Below is a small trained network, with its code and all its weights. Each question gives an input and a target symbol and asks what happens when units are switched off, that is, made to give their printed mean instead of their output.

import numpy as np


def w(rows, s, z=0):
    codes = np.array(rows[::2]) - 128.0
    scale = np.full(codes.shape[1], s)
    scale[-1] = z or s
    return codes * scale


def f(y):
    return np.maximum(y, 0)


def softmax(a):
    e = np.exp(a - a.max(-1, keepdims=True))
    return e / e.sum(-1, keepdims=True)


def log_softmax(a):
    a = a - a.max(-1, keepdims=True)
    return a - np.log(np.exp(a).sum(-1, keepdims=True))


def net(x, mask):
    ids = ['ΠΦβδεζηω'.index(c) for c in x.split()]
    T = len(ids)
    res = E[ids] + P[:T]
    u = 0
    for l in range(3):
        q, k, v = (res @ M[l].T for M in (Q, K, V))
        z = softmax(np.where(np.tri(T) > 0, q @ k.T / 3**0.5, -1e9)) @ v
        res = res + np.where(mask[u], z, O[l][:, -1]) @ O[l][:, :-1]
        u += 1
        y = f(res @ A[l][:, :-1].T + A[l][:, -1])
        res = res + np.where(mask[u : u + 4], y, B[l][:, -1]) @ B[l][:, :-1]
        u += 4
    return log_softmax(res[-1] @ U[:, :-1].T + U[:, -1])


Q, K, V, O, A, B = {}, {}, {}, {}, {}, {}
E = w([
[148,79,95,127,205,73,89,177,158,195,76],'Π',
[170,169,132,118,82,69,131,207,86,93,151],'Φ',
[95,182,94,161,112,78,193,129,153,61,182],'β',
[119,54,237,183,137,53,100,87,120,76,69],'δ',
[75,144,132,134,138,152,89,128,180,20,40],'ε',
[109,143,179,209,60,136,109,97,158,135,184],'ζ',
[6,88,117,103,54,172,100,146,106,115,102],'η',
[121,184,133,84,159,56,66,106,71,87,128],'ω',
],0.012)
P = w([
[253,38,145,92,72,205,215,135,48,155,103],'0',
[205,117,121,128,107,171,107,151,109,117,113],'1',
[150,116,131,136,122,128,81,186,127,117,126],'2',
[108,133,109,164,138,113,81,189,126,125,125],'3',
[42,139,110,141,145,81,79,181,100,125,101],'4',
[47,196,101,169,159,80,48,188,157,105,128],'5',
[6,185,87,183,172,41,73,193,97,119,103],'6',
[3,172,99,190,153,10,51,176,122,153,127],'7',
],0.0055)
Q[0] = w([
[85,178,146,216,103,46,77,155,134,94,97],'L0H1',
[175,175,112,113,101,200,140,61,72,82,156],'L0H1',
[72,124,88,133,84,40,3,218,128,138,113],'L0H1',
],0.0035)
K[0] = w([
[101,144,89,125,164,47,72,253,160,115,105],'L0H1',
[172,98,146,104,129,153,160,135,126,120,96],'L0H1',
[53,145,136,150,171,11,138,149,90,80,127],'L0H1',
],0.0046)
V[0] = w([
[139,194,66,142,224,79,109,216,188,131,116],'L0H1',
[188,71,172,129,104,201,141,88,132,162,109],'L0H1',
[152,137,93,54,132,255,151,89,164,178,140],'L0H1',
],0.0056)
O[0] = w([
[137,140,123,254,119,28,162,149,88,102,100,222],'L0H1',
[178,104,115,26,78,129,116,81,147,113,146,85],'L0H1',
[213,74,87,126,145,145,156,43,103,79,183,1],'L0H1',
],0.0057,0.004)
A[0] = w([
[115,164,105,181,83,127,180,128,156,57,190,147],'L0N1',
[102,194,157,231,38,96,123,170,103,123,126,211],'L0N2',
[161,161,109,165,140,171,132,114,132,191,123,22],'L0N3',
[63,86,192,207,113,158,38,138,252,91,79,247],'L0N4',
],0.0039,0.0014)
B[0] = w([
[145,83,51,136,23,72,159,82,196,172,198,158],'L0N1',
[46,61,138,227,73,97,109,228,171,120,241,250],'L0N2',
[116,119,71,103,139,166,174,107,118,56,82,128],'L0N3',
[44,79,135,253,125,205,104,47,113,181,48,255],'L0N4',
],0.0041,0.0058)
Q[1] = w([
[180,165,169,66,68,223,191,17,75,78,206],'L1H1',
[253,179,67,47,205,81,241,135,27,151,115],'L1H1',
[121,224,86,115,114,139,187,126,99,65,198],'L1H1',
],0.0045)
K[1] = w([
[254,89,118,72,148,162,169,105,109,112,88],'L1H1',
[129,94,158,104,64,244,179,56,164,101,143],'L1H1',
[170,52,171,129,135,138,120,82,155,147,82],'L1H1',
],0.0062)
V[1] = w([
[141,192,118,132,71,89,196,108,142,24,170],'L1H1',
[165,210,131,59,132,80,91,204,2,81,124],'L1H1',
[127,92,59,108,39,148,220,196,147,167,201],'L1H1',
],0.0052)
O[1] = w([
[126,120,194,140,197,162,154,173,144,134,124,2],'L1H1',
[147,240,145,195,173,143,163,136,1,146,134,88],'L1H1',
[142,133,150,151,177,147,4,181,143,70,141,89],'L1H1',
],0.0089,0.0024)
A[1] = w([
[122,113,42,102,134,44,25,119,151,156,141,247],'L1N1',
[188,125,126,133,106,171,111,89,238,165,176,113],'L1N2',
[126,189,92,145,130,79,242,89,172,104,185,49],'L1N3',
[95,138,254,134,98,109,79,188,175,68,195,228],'L1N4',
],0.0047,0.0012)
B[1] = w([
[88,145,67,104,254,25,86,41,112,169,208,255],'L1N1',
[93,221,65,49,27,59,219,124,188,164,162,147],'L1N2',
[89,231,137,42,217,81,235,45,225,128,196,144],'L1N3',
[74,79,162,110,85,71,179,238,154,81,212,238],'L1N4',
],0.0039,0.006)
Q[2] = w([
[79,142,68,125,168,3,83,200,116,204,148],'L2H1',
[126,65,159,105,181,187,147,97,46,115,76],'L2H1',
[22,100,143,190,71,104,121,210,107,113,100],'L2H1',
],0.0049)
K[2] = w([
[1,85,119,235,109,123,112,144,159,140,104],'L2H1',
[239,180,136,124,119,140,148,186,168,127,187],'L2H1',
[54,213,87,200,221,68,128,142,168,197,124],'L2H1',
],0.0049)
V[2] = w([
[124,101,80,119,202,141,107,165,150,155,47],'L2H1',
[67,179,27,84,100,182,90,148,102,148,178],'L2H1',
[56,151,122,127,104,165,124,108,132,2,44],'L2H1',
],0.0057)
O[2] = w([
[250,71,88,169,4,83,68,83,103,180,192,252],'L2H1',
[171,31,75,155,219,220,127,71,95,50,254,117],'L2H1',
[221,78,225,68,125,163,179,130,109,223,250,107],'L2H1',
],0.0067,0.0021)
A[2] = w([
[156,65,181,126,112,206,214,21,128,155,83,252],'L2N1',
[106,151,118,152,18,113,157,45,119,23,157,182],'L2N2',
[154,128,95,33,105,253,143,65,250,142,215,89],'L2N3',
[80,166,156,64,92,127,52,190,133,158,101,167],'L2N4',
],0.0039,0.0019)
B[2] = w([
[141,95,178,162,211,191,193,147,58,185,159,169],'L2N1',
[155,102,2,148,91,64,125,49,70,148,117,252],'L2N2',
[68,200,81,75,158,217,146,147,92,177,130,177],'L2N3',
[82,145,137,122,88,98,71,168,167,126,92,241],'L2N4',
],0.0069,0.0028)
U = w([
[172,109,53,157,91,78,82,77,115,105,109,231],'Π',
[169,121,181,156,101,157,79,231,132,66,131,87],'Φ',
[63,102,136,69,191,106,148,128,224,4,121,141],'β',
[200,73,185,112,119,113,208,128,120,194,182,147],'δ',
[138,160,96,178,192,168,254,140,74,159,85,135],'ε',
[92,219,123,33,50,122,163,141,180,202,85,2],'ζ',
[147,65,152,126,188,150,100,88,68,100,216,14],'η',
[110,231,181,173,203,152,99,94,48,120,121,220],'ω',
],0.0051,0.0018)

Each question gives the input, a string of symbols that net reads in full, and the target symbol t.
The units are the heads (3 rows each of Q, K, V and O) and the neurons (one row each of A and B). Each row of codes is followed by its name. A weight is (code - 128) times the scale printed after its matrix; where a second scale follows, it is the last column's (O, A, B and U).
mask holds one flag per unit, layer by layer, with each layer's heads first. A switched-off unit (its flag False) gives its mean, the last column of its rows in O or B, instead of its output. The means were averaged over made-up inputs and are rounded, as every weight is.
A unit's drop is (log p(t) with every unit on - log p(t) with that unit switched off) / (log p(t) with every unit on - log p(t) with every unit switched off).
The circuit of an input: a set's keep is (log p(t) with only the set's units on - log p(t) with every unit switched off) / (log p(t) with every unit on - log p(t) with every unit switched off). Starting from the 12 units with the biggest drops (on a tie, the unit counted first), units are removed one at a time, each time the one whose removal leaves the highest keep (on an exact tie, the one counted first), for as long as the keep stays at least 0.8.
circuit, biggest first: the units of the circuit, biggest drop first
most important unit: the unit with the biggest drop
top k neurons: the k neurons with the biggest drops, biggest first
top k neurons in layer l: the k neurons of layer l with the biggest drops, biggest first
input Π ε Π β ζ η, target β: circuit, biggest first	L1H1, L0N2, L2H1, L1N4
input Π ε β β Φ β β η, target Φ: most important unit	L1H1
input ζ Π Π Π ζ ε Φ, target δ: circuit, biggest first	L2H1, L0N4
input Π ζ ζ ζ ω, target β: circuit, biggest first	L2H1, L0N4, L1H1
input Π ζ Π δ δ δ, target ζ: circuit, biggest first	L2H1, L0H1, L1H1
input ζ ζ ε ζ Π Φ ζ, target Φ: top 3 neurons	L0N2, L1N1, L1N4
input Π ζ ω, target β: circuit, biggest first	L2H1, L0N4
input η Π ε β Π ζ Φ, target β: top 3 neurons in layer 0	L0N4, L0N2, L0N1
input Φ ω Φ ω, target ω: circuit, biggest first	L1H1, L0N4
input Φ ζ Π δ Π, target ζ: circuit, biggest first	L2H1, L0N2, L0N4
input ε δ Π η β δ ζ δ, target β: circuit, biggest first	L1H1, L0N2, L2H1
input ζ Π Π Φ Φ ω, target ω: circuit, biggest first	L1H1, L0H1
input Π ζ Π δ η ζ ω δ, target ω: circuit, biggest first	L1H1, L0N4
input Π Φ ζ ζ ζ η η ω, target η: circuit, biggest first	L2H1
input β Π ζ ζ Φ ε, target Φ: top 2 neurons	L1N1, L0N2
input ε δ Π, target ζ: circuit, biggest first	L2H1, L0N2, L1H1
input Π ω δ δ Π Π Φ ζ, target Φ: circuit, biggest first	L0N2, L0H1, L1H1, L1N4
input δ ε δ, target δ: circuit, biggest first	L2H1, L1H1, L2N1, L0N4
input Π η δ Π η Π ε, target Π: top 2 neurons	L1N1, L2N2
input ε ζ ω ε Φ Φ ε, target Φ: most important unit	L0N2
input Φ δ Φ, target ζ: top 2 neurons	L0N4, L2N4
input ε ζ Φ ε ω δ Φ Π, target ω: top 2 neurons	L0N2, L0N4
input δ Φ β, target β: top 2 neurons in layer 1	L1N4, L1N3
input Π Φ Φ δ Π Φ Φ, target Φ: top 2 neurons in layer 1	L1N4, L1N1
input Π β Π β ζ ζ Φ, target β: top 3 neurons in layer 0	L0N4, L0N1, L0N2
input Π ζ Π ζ Π, target β: top 3 neurons	L0N2, L0N4, L2N2
input ζ Π δ ζ, target ζ: top neuron	L1N2
